Below are the code and all the weights of a small trained network. Each question names an input and a class and asks about switching units off, where a switched-off unit gives its printed mean instead of its output.

import numpy as np


def w(rows, s, z=0):
    codes = np.array(rows[::2]) - 128.0
    scale = np.full(codes.shape[1], s)
    scale[-1] = z or s
    return codes * scale


def f(y):
    return np.maximum(y, 0)


def log_softmax(a):
    a = a - a.max(-1, keepdims=True)
    return a - np.log(np.exp(a).sum(-1, keepdims=True))


def net(x, mask):
    res = np.array(x, float).reshape(1, 7) / 4 @ E
    y = f(res @ A[0][:, :-1].T + A[0][:, -1])
    res = res + np.where(mask, y, B[0][:, -1]) @ B[0][:, :-1]
    return log_softmax(res[-1] @ U[:, :-1].T + U[:, -1])


A, B = {}, {}
E = w([
[115,147,152,153,172,97,92,115],'x0',
[141,55,131,121,123,173,159,9],'x1',
[239,130,105,179,115,123,141,125],'x2',
[122,222,105,104,147,173,66,111],'x3',
[146,138,79,98,35,156,108,112],'x4',
[91,107,203,189,153,170,87,102],'x5',
[98,118,157,125,39,38,90,122],'x6',
],0.012)
A[0] = w([
[101,170,104,44,107,106,92,214,118],'N0',
[39,147,195,131,143,177,52,105,213],'N1',
[118,93,205,179,105,93,86,161,160],'N2',
[185,121,42,70,94,124,163,100,217],'N3',
[36,142,175,107,91,137,62,119,52],'N4',
[173,124,114,180,79,155,90,50,161],'N5',
[128,124,181,254,147,85,85,197,233],'N6',
[173,154,37,101,161,206,143,175,141],'N7',
[122,18,144,164,139,173,211,38,253],'N8',
[88,120,123,56,113,28,132,213,240],'N9',
[168,153,123,99,81,123,63,60,5],'N10',
[158,105,44,91,102,133,114,220,171],'N11',
],0.0081,0.0024)
B[0] = w([
[43,208,57,174,105,129,98,176,212],'N0',
[60,113,180,40,148,174,51,75,222],'N1',
[105,92,179,155,125,91,112,77,195],'N2',
[212,118,107,95,59,115,152,175,230],'N3',
[2,63,170,77,81,115,58,85,192],'N4',
[212,95,61,138,154,138,99,57,197],'N5',
[178,143,234,222,166,83,110,94,222],'N6',
[174,224,193,85,107,201,145,177,216],'N7',
[122,17,113,108,178,169,218,105,253],'N8',
[39,187,94,172,100,21,143,174,235],'N9',
[146,128,65,105,91,81,75,91,174],'N10',
[127,190,142,153,65,125,157,181,210],'N11',
],0.0074,0.012)
U = w([
[193,157,129,94,66,208,165,174,54],'0',
[124,204,160,138,255,182,77,144,252],'1',
[63,178,72,162,89,75,125,211,220],'2',
[168,105,218,240,132,45,119,121,73],'3',
[122,51,136,126,190,213,205,85,154],'4',
[39,107,170,74,116,130,41,74,101],'5',
[203,110,42,104,94,127,100,68,42],'6',
[126,68,115,89,127,27,224,160,87],'7',
],0.0091,0.0011)

Each question gives the input, the list of numbers given to net, and the class t.
The units are the neurons (one row each of A and B). Each row of codes is followed by its name. A weight is (code - 128) times the scale printed after its matrix; where a second scale follows, it is the last column's (A, B and U).
mask holds one flag per neuron, in row order. A switched-off neuron (its flag False) gives its mean, the last column of its row in B, instead of its output. The means were averaged over made-up inputs and are rounded, as every weight is.
A unit's drop is (log p(t) with every unit on - log p(t) with that unit switched off) / (log p(t) with every unit on - log p(t) with every unit switched off).
The circuit of an input: a set's keep is (log p(t) with only the set's units on - log p(t) with every unit switched off) / (log p(t) with every unit on - log p(t) with every unit switched off). Starting from all 12 units, units are removed one at a time, each time the one whose removal leaves the highest keep (on an exact tie, the one counted first), for as long as the keep stays at least 0.8.
circuit, biggest first: the units of the circuit, biggest drop first
unit that matters most: the unit with the biggest drop
top k neurons: the k neurons with the biggest drops, biggest first
drop of u: that unit's drop, to one decimal
input [-3,-6,-2,5,5,1,-7], class 0: unit that matters most => N7
input [2,5,4,2,2,4,1], class 6: top 3 neurons => (N5, N10, N6)
input [6,-5,-1,5,-8,5,2], class 5: top 2 neurons => (N1, N4)
input [-7,1,3,7,-8,8,2], class 5: top 2 neurons => (N1, N7)
input [-1,1,-6,0,-5,2,-6], class 4: circuit, biggest first => (N8, N9)
input [-6,-1,3,8,1,1,6], class 6: top 4 neurons => (N9, N5, N10, N7)
input [-3,1,4,2,8,-5,0], class 0: top 2 neurons => (N7, N11)
input [7,-4,-1,2,-8,7,-1], class 3: top 2 neurons => (N6, N2)
input [-3,3,0,-2,4,-1,5], class 6: top 2 neurons => (N5, N10)
input [8,5,6,-7,6,-6,-7], class 0: top 2 neurons => (N3, N7)
input [0,7,1,3,1,-7,-6], class 0: top 2 neurons => (N7, N3)
input [7,-4,7,5,8,-4,-1], class 0: top 2 neurons => (N7, N9)
input [4,6,-7,-7,-8,-1,0], class 4: drop of N8 => 0.4
input [-3,5,-1,-2,3,6,2], class 4: drop of N8 => 0.6
input [2,-1,7,8,2,7,4], class 5: drop of N1 => 1.1
input [-4,4,6,4,-4,-6,-2], class 0: drop of N2 => 0.0
input [-8,0,-8,3,-1,-3,-1], class 2: unit that matters most => N0
